[ 25   0   2   3 -15 -19  -2  -4   3 -17  20  -6   4 -12  24  -4   2   1
  -2   0  -5 -12   6   1   3  -1  -3 -11  -9  -6 -14  13  -6  -1  -4  -9
   3  11]
(73):(53)
[ 30  -4  -3   2  -4 -14   6   5   3 -21  17  -5   0 -11  23  11   1  -5
   3 -17   0  -4  -4   0  -6  -6   0  10  -4  -5 -13   9 -30   2 -13  -9
   5   8]
(73):(44)
[ 19   9  -1  -5   1  -9   2   3 -11  -9  12  -1  -2   0  22  -3   5  -3
   3   2   1  -7  14  -6  -7   2   0   6   4  -4   2   2   3   1  -6   1
   2  21]
(73):(44)
[ 41  -9  17   6   7  -4  -2   7  -7  -3  10   1  -3  -4  21  -2  -6   6
   0   2  -4  -3  -8   7  -7 -22  -1   2   0  -5  -2   3 -12  -6   1  -5
  -1  -4]
(65):(56)
[  9  10  28  15 -18  -6   3   1 -19   6   2  -5   1 -21  15   5  -1   5
   4  10  -3  13 -20  12  -3   3   5  -5   0  -2  -7   2   0   9  -4   4
   3  10]
(72):(42)
[ 11   4   8   6 -10  -4   2  -2   2 -23  13  -3   3  -7  12  12  -3   1
   4  -2  -2  -8  -2  13  11   1  -7   4   3   1  -9  10  -6  -4  -4  -4
   6   5]
(73):(53)
[ 14   8  18   7 -12 -11  -1   2  -1  18  10  -2   1 -12  16   0   1   2
  -2   5  -6  -5 -10   8  -2   3   1 -10  -2 -12 -18  10  -6  -4  -6   1
   4  10]
(72):(42)
[ 18   5  16  11 -10 -12  -3   2   4  22  -3  -3  -2 -14   3   1  -1   0
  -3  10  -7  -2 -19   0 -13   0  -4 -14  -2  -1 -16   1  -6 -11  -4  -5
  19   8]
(72):(42)
[ 11  -2  16   8 -18   3  -3  -6  23  22  -7   0   3 -12 -10  -1  -5  -4
   8  -3  -1  -4 -46  11  -6   0  10 -17  -5   5  -6   1 -29  -1 -26  -4
 -12   1]
(70):(48)
[ 13   2   9   1  -2  -7   2  -5 -18  -5   6  -7   2  -6   2  -7   1   0
  -2   4  -4  -1  17  -2  -5  -5   3  -8   5   0 -12   8   7   7   1   5
   4   5]
(72):(32)
[ 34   5  -5   3 -14 -18  -5   5   4  14  16  -5   7  -8  15  -3  -2  -9
 -10  -1 -10  -2   0   6  -6  -3  -7  -4  -1  -7  -6  12 -22   8  -7  -9
  -1   2]
(73):(53)
[ 23   8   2   8 -13  -7   1   2  -4 -28  16   0   1 -13  36  11   2  -1
 -16  -7  -2  -7   2   3   1  -2  -1   7  -1   3  -9   9 -28 -13 -11 -14
   2   8]
(73):(44)
[ 41  -2  24  12   0   1  -3  -2 -11  -2  12  -4   0 -12   7   3   1  -4
   0   8  -1   1 -19   5   1   3   8 -22  -3   6  -3   4 -20  -7  -6 -18
  -4 -11]
(70):(30)
[ 47   8  23  18  23 -35  -3  10   5   0  14   3   1 -12  26   8  -3  -6
   5   8  -8  -3 -17  -1 -12  -2  -5  -4  -7  -5  -6   3 -16  -3   3 -14
   9  -8]
(65):(56)
[ 19   5   7   3   4   1  -5   0   0 -24   6   1   1   7  40  17  -4   2
   4  -9   4  -8  -1   6  -1   6  10  11  -1  -7  -8   8  -9  -4  -6  -6
   0  11]
(73):(25)
[  5   5  -1   4 -11 -18  -2   0  -7 -13   7   2   4  -7  22   6  -8   1
   0  -2   1  -1   5   1   3  -3  -9  -4   4   2 -16   7  -8  -5  -3  -7
   5   9]
(73):(53)
[ 34   0  11  14 -20 -18  -9   2  15   2  13  -4   3 -16  25   0  -3  -7
   5  12  10  -1  -3   6  -6   6  -3 -16  -4  -4 -14  13 -23  -4  -4 -15
   6  12]
(73):(53)
[ 13   3  17  14   2  10   3   1   7 -12  12   3   2  -5  -6   2   6  -1
   2  -6   7  -3 -17   4  13  -4   7 -13  -2 -11   8 -11 -18  -2 -15  -6
 -12 -13]
(70):(30)
[-16   1   8  12   0   9  -4  -6   5   9  -5   1   2  -5  -9   7   1   8
  -5   4  -5  -7  -4   3   4  -1  14  10   5  -2  10  -7  -5  -3 -12  -2
  -9  -4]
(70):(48)
[ 13   6   4   6 -10 -10  -7   6   7 -14  12   1   0   0  24  14   3   3
   3   0  -1   1  10   0  -5   0   3  11  10  -3   2   9  -5   7  -4  -8
   0   1]
(73):(25)
[  0   3  12   2  -8  -6   1  -3 -20  14  -4  -3   1 -11   7   3   2   2
  10   8   1  -2 -11   7  -3   1  -1  -7   4  -2  -6   7  -2  -7  -4   1
   3   4]
(72):(42)
[ 14  -1  13   1   4  -2   0   3 -14 -11   4  -5   6  -7  11   2   2   4
   2  -2  -3   2 -20  -3  -7   3   7   4  -2  -2  -5  -1   8  -4  12   2
   6 -15]
(65):(29)
[  5   9   5  12  -7  -4  -1   2   1 -17   7   7   2  -9  36  21  -3   6
   6  -5   5  -4  -7 -12  -1   0   2  14  13  -2   1  -1 -10  -1  -2  -2
   7  -1]
(73):(25)
[ -7   0  12  11  -2   6  -1  -9   7   7   4   1   1  -2  -9  -4  -4  -1
   0   2   8   0 -11   5   1   1   8  -1   1   6   2   0 -12  -1 -14   1
  -9   0]
(70):(48)
[ 35   3  15  14   4  -4  -1   3   5   1  14   2   2  -4  15  10  -4  -8
  11  -6 -29   0 -14   5 -18  -1   4   3  -2  -3  -4   2 -21   2   7  -5
   7 -13]
(65):(56)
[ 11   1  -4   5  16   4  -1   1  -7 -34  12   7   2   1  28   7  -8   1
   4  -6   3  -2  -9   2  -2   0   5   8   4  -8  -9  -2 -12   1  -4   3
   3  19]
(73):(25)
[ 44   6  34  12  -4 -16   0   1  10  10  15   0   5 -17  25   6   1 -15
   5   0  -4  -5  -3   1  -1   3   0  -6  -6  -2 -16  12 -22   1   6 -10
   4   1]
(73):(53)
[  9   2   2  -4   4  -9   4   1  -1 -30  11  -1  -3  -2   5 -10  -2   3
   1 -15  -2  -1  12  -2  -8  -2   6   2   1  -5  -6   4  -8   8 -13  -1
  -3   5]
(73):(44)
[-34   0 -19 -17  24  11   1  -1 -21 -42   4   2  -3  14  -3   2   4   6
  -8 -14   9  -5  21  -7  -1   8   9  25   5  -5  16  -7  16   0   9  11
   0   1]
(73):(53)

[  8 -12   0   2   7   7  -2   0   1   0 -15  -6   0   4  -9  14   0  -3
 -19   0   0  -3 -13   1   2  -1  -5  -1  -3   6  10  -3   9   3  -1  -6
  -4  -3]
Q338:Q925
[  7  -6  -6  -1   2   0   0   2   2  10 -14   1   0   1  -5  21  -1  -1
 -18  -3   2  -1 -14   1   2   1 -13   2   1  -4  15  -3   4   4  -2  -8
  -2  -8]
q928:q325
[ 25  -8   8   0  -1   7   5   8   5   3   1  -9  -5  10 -17   4   2  -9
  16   2   0  11 -21   2  -9   1   2  -8  -6  16  30 -10  14   3   6   0
  -6  -5]
Q338:q588
[ 9 -5  8 -3  0  6  2  3  2 -3 -8  0 -7  5 -7  1  3 -4  4 -2  4  1 -9  2
  4  0 -3 -6 -4  8 11 -7  4  0  2  3  1  5]
Q338:q588
[ 24 -15  -6  -1   3   6  -2   5   6  14   9   4  -8   6 -15  13   1  -5
  16  -1   5   8 -25   1  -3   2 -19  -4  -3   6  24 -17   4   2  -7   1
  -4   3]
q928:q679
[  0  -2   7  -1  10   0   3   5  -1   5 -23   0   5   3  -1  12   1   0
 -25  -3  -1 -15  -5   2   7  -1  -8  -2  -1   3   3  -5   4   0   4  -3
  -1  -1]
Q338:Q925
[  3 -10   5   0   2   2   4   5   2   0 -29   0   4   6 -13  19   3  -3
 -13  -4   1   5 -25  -8  -1   8  -7  -3  -5   5  24  -2  10  -4   8  -6
  -6  -1]
Q338:Q925
[ 14 -10  -3  -2   3   7   0   5   7   7  16  -1  -6   1  -2   9  -2  -4
  12   2  -1   7 -22   1  -8  -2  -4  -2  -3   3  21  -7   3   3  -2   0
  -5   0]
q928:q325
[-3 -4  4  2  3  1  3 -1  4  2 -9 -1 -6  2 -3  0  3 -2 -5 -3 -1  3 -4 -1
  0  5 -1 -5  0  1  3 -4  4 -2  8  2 -7  0]
Q338:q588
[  8  -5 -10   1   0  -3  -1   2   3   7 -10   3   0  -2  -3  12  -1   0
   1  -5   6   0 -14  -3  10  -1  -7   1   0   4   6  -7  -6   0  -5  -2
  -5   2]
q928:q679
[  3  -8   1  -3   6   4  -3   5  11   8 -15   3  -1   4  -6  18   0  -5
 -10   2   1   4 -23   9  -1  -1  -7  -5   0   5  17  -6   4   4  -1  -7
  -6  -3]
q928:q325
[  7  -3  -4   1  -1   3   4   1   4   0 -14   2  -4  -5  -4   0   4  -2
  -2   0   0   7  -4  -9  10   0  -7  -5   4   6   6  -6   0   7   1   3
  -6   7]
Q338:Q925
[  5   0  -3   0   3   2   1  -1   0  -2 -22  -2   5  -5  -2   7  -3   5
 -23  -8   0  -4  -7   4   3   3  -9   4   3   0   0   3   1   1   2  -3
  -2  -2]
Q338:q588
[ 17  -6  -4   1   1   6   1   0   5   7   9   0 -14   4  -6   8   1  -5
  19   1   3   7 -22   0  -5  -2  -5  -3  -3   2  28 -14   9   4  -3   0
  -4   0]
q928:q679
[  2 -10   0  -3   3   1   1   2   3   5  -2  -1   4   3  -5  17   1  -4
  -3   2   1   5 -11  -4 -11   2  -5 -12  -6   0  15  -2   2   0  -1  -5
  -1   0]
q928:q325
[  5  -6   3   0   1   2  -4   4   2   4 -22  -4   1   4  -5   6   0   2
 -15  -2   1   4 -16   3   3   0  -6   9   0   4  19  -6   6   2   6  -2
  -6   5]
Q338:Q925
[  6   3 -11   0   5   1   1   2   2   8  -8  -3  -2   1  -5  18  -6  -3
 -10  -3   2   6 -19  -2  -1   0  -5   3   0   3  21   2  -1   3  -2  -5
  -9  -5]
q928:q325
[  3  -9   4  -1   2   2   2   1   3  -4 -17  -1   0   5  -5   9   0  -3
 -11   1   0   3 -14  -2   2   0  -2  -5   1  -2  15  -2   5   0   4  -4
  -1   1]
Q338:q588
[ 13  -5  -4   1  -1  -2   0   2   3   5   6   0  -3  -2  -6 -12   3   0
   4   0   3  -1   1   6  11  -1 -22  -5   0   5   2 -14  -1  -1  -1   6
  -1   8]
Q338:Q925
[  3  -2  -1  -2   8  -4  -1  11   4   2 -29  -1   6   3   0   3   2   1
 -33 -12   1  -1   9   0  18  -1  -6  -1   0   2  -1  -2   6  -2   3  -6
  -2  -2]
Q338:Q925
[  5  -2   0  -1   4  -4   1   1  -4  -1 -26   3   2   0   5   8  -7   2
 -39   0  -4  -7   5   1  11  -2 -11   9  -2 -12  -5  -8   3  -1   0  -9
  -4  -1]
Q338:Q925
[  0 -11   3   0   2   6   1   2   2   3   0   0  -2   2  -9   0   3  -2
   6   1   0   7  -9  -1  -8  -2   1  -6   0   6  17  -8   1   5   7   4
  -4   0]
Q338:q588
[ 14 -11  -4  -1   1   4  -1   3  -1   4  -1   1  -3   5  -5  13   1   2
   1   1   1   6 -18  -1  -6   0  -9   0  -1   5  22  -4   3   4  -3  -3
  -4  -1]
q928:q325
[ 16 -10  15   0  -2   3  -1   4   4  11   6  -1  -5   4  -6  -3  -1  -4
   9   3   3   8 -11   1   4   1  -2  -1   0   8  16 -11  10   3   6   7
  -6   5]
Q338:Q925
[  8  -6  -2  -1   0  -2   2  -1  -5   5 -14   1  -1   1   0  17  -3 -18
  -6  -4   0   3 -19  -1  -3   5  -7  -2  -5   3  17   0   7  -1  -9  -6
  -1  -1]
q928:q679
[ 10  -5  -1   1   3  -2   1   6   4  18   7  -2  -3   9  -3  10  -4  -3
  -2   4   4   9 -15  -3 -11   4  -3  -2  -6   2  22  -4   6   2   3  -8
  -7  -8]
q928:q325
[-4 -5  5  0  0 -3 -1  2 -3  0 -4 -1  1  2 -7  5  3 -1  1  3  0  2 -7 -1
 -2  1 -4 -2 -3  5 10 -7 -3  0  7  3 -2  1]
Q338:q588
[  5  -8   0  -2   5   1   5   2  -1   3 -16  -5   0   5  -5  15  -4  -2
 -15  -5   1   9 -16  -1  -9   3  -4   2  -3   0  20   2   8   2   4  -5
  -2  -4]
q928:q325
[ 13 -22  -4  -1   0   6   3   2   6   9  -3  -3  -6   4 -10  18  -3  -5
   4  -2   3   8 -25   2  -7   0  -5  -3  -5   4  29  -7   8   5   0  -3
  -4   1]
q928:q325
[  6  -5   1   1  -3   1   1   5   2   9  -1   0  -1   3  -6  -6   0   4
  12   0   4   0  -7   7  14   0  -5  -5  13   4   8 -13  -1   1   3   8
  -7   6]
Q338:Q925
[ 13  -1  -4  -8  -8   0   1   2   1   2  11   4  -2   1   1 -22   1  -8
   6   0   3  -4  11   9  14   6  -7  -3   5   4  -3 -10   4   0   1   9
  -5   3]
Q338:Q925
[ 12  -7  -2   4   2   4   2   2   3   6   2  -3  -8   6  -6  16   2  -7
  16  -3   3   8 -23  -4 -11  -1  -6  -2   5   3  29  -6   0   2   0  -5
  -5   0]
q928:q679
[ -1 -10   2   0   2   3   0   8   2   7  -8  -1  -3  -2  -4  -3   5   0
  -1  -5   0   3   3   1   5   2  -1  -4  -1   8  10 -10   2   2   6   5
  -4   2]
Q338:q588
[  1   3  -6   1   0  -5  -2  -2  -2   0  -9   4   0  -4   7  -9  -1   5
  -4  -4  10 -11   9   3  21  -4  -6   0   6   0 -13  -5  -2   2  -4   2
   5   2]
Q338:q588
[  0  -8   3  -1   3   3   2   5  -1   3  -5  -6   3   3  -8   4   0   0
  -6   0   1   8  -9   1 -11   2   0 -10  -3   7  16  -5   8   0   6   2
  -6   5]
Q338:q588
[ -3  -3   1  12   4   2   0   4   3  11 -17   1   3   2  -5  -2   3  -2
  -9  -2   1  -4  -2   2  19  -2  -6  -4   3   4   6 -10  -1   1   3  -1
   3   4]
Q338:Q925
[ 11  -8  -3  -2   3   3   3   2   1   5   1   1  -8   9  -6  15  -1  -5
   3  -3   0   7 -14   0  -4   2  -2   0  -3   1  19  -6   3  -3  -3  -5
   4  -1]
q928:q325
[ 17  -4  -2   2   2   6   4   5   2   2 -14  -1  -6   3  -6  11   4  -6
   3  -6   1   4 -15   5   3   1  -3  -9   0   4   9  -3   3   1  -3  -5
  -5  -4]
q928:q679
[  2  -3  -4   4   4  -2  -4   0  -3  -2 -38   1   5   6   0  33  -5   0
 -34  -8  -2  -3 -19  -6  -1   0 -13   7  -3  -7  10   7   6   0  -7 -10
  -1  -7]
q928:q325
[  7  -5   1   2   3   0  -1   1   1   1 -16   2   1   2  -1   6   1  -1
 -20  -4   3  -1  -3   5   8   1 -11  -3  -1   2   6  -4   4  -3   3  -3
  -3   3]
Q338:q588
[ 21 -10   3  -1   0   5   7   7   1  10   8  -8 -10   7 -15   2   0  -4
  19  -2   2  11 -27   4   0   3  -2  -4 -10  10  39 -12   9   4   4   5
  -1  -3]
Q338:q588
[ -1  -3   5   0   4   0   6   1  -2  -6 -21   0   6   2  -4   1   3   1
 -17   1 -13   1  -7   1   5  -1  -1   0  -1   4   4  -3   4   0   6   1
  -3  -5]
Q338:q588
[  9  -4  -2   1   4   2  -2   8   1   2 -11   0  -3   3  -5  14  -6  -2
  -2  -1  -3   3 -17  -5   0   3  -3   1  -2  -1  17  -3   3   5  -2  -3
  -3  -5]
q928:q325
[ 21 -12  -1   1   3   6   1   2   6   3   2   2  -6   3  -8  14   1  -7
  12   0   1  12 -20  -1  -6   4  -5  -3  -4   0  26  -5   5   0  -1  -1
  -7   0]
q928:q679
[  4  -3   4   1  -2   3   4   5   4  -1 -13   1   2  -4  -2   1   1  -7
 -16   1   0   0   7   4   7  -2  -5   1   1   3  10  -4   5   4   1   0
  -4  -5]
Q338:Q925
[ 14  -2  -2  -3   0   9   0  -1   4   3   2   2  -5   5  -6   6   1  -8
  22  -2   1   4 -17   1   4   1  -4  -4   2   4  14 -10  -2  -1  -4   0
  -5   5]
q928:q679
[  5 -11   7  -1   3   5   5   5   4   6  -8   0   3   7  -7  -1   3  -2
 -16   2   1   5  -9   3   0  -3   1  -6  -5   8  13  -9   7  -5   4  -1
  -5   0]
Q338:Q925
[ 15  -9   1   0  -1   7   0   5   6   9  14   0  -4   5 -10  11   0  -3
  10   2   2   6 -12  -1  -8   3  -9 -10  -5   6  26  -9   1   3  -1  -3
  -1   3]
q928:q325
[ 11  -7   1  -4   6  10  -2   6   1   4 -20  -2  -3   5  -5  21  -3  -5
  -1   1   3   5 -33   0  -7   2  -4   0  -2   3  28 -13   3   0   0  -8
  -2  -3]
q928:q679
[  4 -11   5  -2   4   4   0   6   3   9   9   0  -6   3  -5  -1   1  -2
  -1   2   3   6  -2   0  -3  -1   4  -3  -6   7  12 -11   4   2   7   5
   6   1]
Q338:q588
[  2  -4   1  -1   1  -3   5   1  -1   1 -48  -3   6  -3  -4  21  -1  -1
 -40  -8  -3  -1 -15   9  12   1  -6   3   1  -2   9   0   9   1   6 -10
  -2  -7]
Q338:q588
[  8  -5  -4  -1   3   5   1   5   4   4  -3 -16  -2   4  -8  14   1  -4
   1  -4   4   0 -13  -8  -5   0  -5  -4   0   3  18  -6   2  -1  -1  -6
  -4   0]
q928:q679

[-10  17 -12   5  -4   7  -7  14  -6   4  -7   4   2   0   4  -7   2 -14
 -18  -4  -8   9  -2  10 -22   1   3  -4  11 -11  -8   6   0  -4  -7   4
   0   8]
R:q649
[  9 -16  37   4   8   0  -9   3   2  -7  -4  -2  -1   0  -5  11  10  -8
   3  -7  15  -3   2  32 -10  15 -29  15  17 -48 -10   8   2   4   0   2
  -1 -17]
D:q278
[-13  12  27   7  -9  24  -9  -9   1  -1 -10  -3  -5   1   6 -11  12 -14
 -19 -20  -7  11   4  17  -9  11 -24 -11  11  -5   1  -3   7 -13   1   6
   3  18]
Z:q105
[ -5   2  11  -3   2  -5  -3   5  -1  12  -6   3   6  -6  -7   1   6  -2
  -6  -4   0  -4 -10  -2   7   5 -13   0  14   8  -2   2   1   3  -1  -1
   7  -2]
Z:q105
[ -3  -1  12 -11   2  -2   0  10  -1  -1   3   1  -1   1  -2   8   1   9
  -1   9  27 -14  -1  -7  -2  -2  23  24  -7  15  -3   1  -1   6  -9  -7
  10   4]
J:q664
[  3  -3  14   4   5  -6  -3   2  -3   0  -1   2  -8  22   1  -9  -2   7
   2  -8  11  -9  -3  16 -13   7  29  -1 -14  31  -7  -4 -11   2 -11  -8
   3   1]
J:q664
[ -1  17  10   0  -7  -1  -1 -21  -4  -6   4  -3   9  -6  -3 -11   0   7
   3  -7   5  -7   3  11  23  -4  -4  -8  -9  23   0 -13   5   1   4  -3
  11  13]
J:q664
